2,-4,4,-8,-1,0,10,5,-2,11,4,2,4,6,-2,-1,-10,4,14,-3,2,3,1 | (13)
8,10,-5,-5,-4,-2,14,8,4,12,5,7,4,-8,1,1,7,-14,8,-11,-2,4,-2 | (13)
-4,3,-4,-10,-2,3,14,-7,-2,-8,-4,6,3,17,13,-3,-12,-3,6,16,-2,-14,4 | (11)
7,7,-1,13,-4,-5,22,2,-8,14,-2,-3,-2,6,15,-3,-25,14,8,-9,7,-1,5 | (13)
-11,-8,1,-37,10,1,11,1,0,6,2,-2,6,16,4,0,-20,11,23,24,-2,-19,2 | (13)
4,3,12,6,3,-6,9,8,-4,8,4,5,-3,8,1,-1,-19,16,21,2,3,-6,0 | (11)
6,9,1,-16,0,-16,33,8,-3,3,6,11,-5,7,7,1,-8,5,33,-4,-8,-14,4 | (11)
-5,3,4,-11,2,-7,8,3,-5,7,2,3,1,6,10,0,-19,1,18,15,-4,-16,-1 | (11)
1,5,-1,-4,-1,-4,8,0,0,3,1,1,-1,5,4,-1,-7,5,10,1,0,-9,2 | (11)
0,4,1,-11,-4,-2,7,-3,-10,15,0,-5,2,-1,4,-2,-6,-12,4,-1,-3,9,4 | (13)
5,6,-1,-2,6,-2,17,7,3,2,2,8,3,7,0,-1,-3,4,15,-3,1,-4,1 | (11)
7,7,-4,2,-7,-5,24,4,-1,11,5,7,2,-6,5,0,-5,-14,9,-12,-2,3,-2 | (13)
2,0,3,-19,6,-11,20,17,-2,18,6,-2,2,5,5,-1,-21,15,28,9,5,-12,-2 | (13)
-1,-4,3,10,1,8,10,3,-3,3,-2,1,7,16,13,-5,-26,3,3,8,7,-7,0 | (13)
4,5,3,6,-3,-2,12,1,-5,10,2,0,0,2,8,-3,-15,4,9,-5,1,-4,3 | (13)
-3,-3,2,-20,7,-2,10,10,3,17,8,-1,3,2,-8,3,-10,15,28,-3,-1,-6,-1 | (13)
-2,-4,6,-12,1,-12,10,6,-8,12,8,-4,0,-9,1,1,-11,-3,24,-2,-6,-5,1 | (9)
-7,-4,-1,-9,4,4,9,2,-1,-6,-2,7,4,8,11,0,-9,-1,8,7,-6,-10,-1 | (9)
-9,3,3,-24,7,-6,6,8,-2,13,7,5,-4,0,0,2,-16,8,31,16,-5,-24,-2 | (11)
0,-3,2,-10,4,-1,8,5,-3,8,3,2,1,3,0,-1,-10,8,12,-1,3,-3,4 | (13)
5,2,4,12,-1,1,11,1,-4,13,2,-4,1,3,0,-3,-15,9,2,-12,6,5,3 | (13)
-13,-5,-3,-29,2,5,12,-2,-2,-2,-2,6,5,17,12,-3,-14,-3,15,25,-3,-19,4 | (9)
-4,1,2,-1,-1,-2,4,5,-3,5,3,8,-1,0,4,-1,-12,-5,13,5,-3,-10,-4 | (11)
14,7,-2,0,-6,-7,29,7,-1,17,6,6,4,1,-1,-3,-4,-2,17,-26,5,14,5 | (13)
-1,0,-4,-18,2,-7,11,6,2,9,4,-1,2,-7,-2,3,3,1,15,-6,-4,-1,0 | (11)
9,4,0,8,-3,-10,23,10,-1,16,6,-3,2,-8,5,0,-8,3,12,-22,0,10,0 | (13)
-12,-18,13,-13,15,-1,13,-6,-12,6,-1,-22,0,16,13,-2,-45,46,23,11,5,-17,7 | (9)
6,2,-1,17,6,-3,24,0,-5,10,-3,-8,1,4,18,-3,-29,18,6,-11,8,-2,6 | (13)
-7,3,-8,-22,1,-6,11,-3,0,3,-1,1,0,1,9,2,-6,-4,13,12,-7,-20,1 | (11)
-1,-4,6,-7,1,-3,17,5,-4,8,2,-2,3,11,5,-1,-21,12,20,2,0,-7,1 | (13)
3,-5,6,-6,8,-1,15,9,2,9,4,-3,3,17,-3,2,-16,26,17,-2,8,-2,2 | (13)
15,11,0,31,-5,-11,21,11,-3,21,3,-5,-1,-14,9,0,-13,6,4,-29,6,11,-2 | (13)

9,10,-1,6,9,-1,10,3,-3,21,-4,17,-14,11,-7,-2,15,-9,13,20,-9,0,22 | <38>
2,-17,0,7,1,0,3,-2,-11,13,-13,-2,-3,10,-1,2,-5,-2,9,12,-23,2,-11 | <33>
-4,1,-10,10,-7,-3,-1,-1,9,-28,12,15,10,-10,-8,-2,-7,5,16,-8,-9,-11,11 | <37>
7,10,-12,10,1,-5,9,0,-3,-3,-1,0,-5,0,2,0,2,-8,0,18,-18,1,4 | <38>
6,6,1,4,11,1,-1,0,-7,10,-11,3,-15,5,4,9,1,-5,7,4,-4,4,-10 | <33>
2,5,3,-3,-27,7,5,0,-21,17,-2,-17,5,20,5,-7,13,11,-10,8,6,1,-24 | <37>
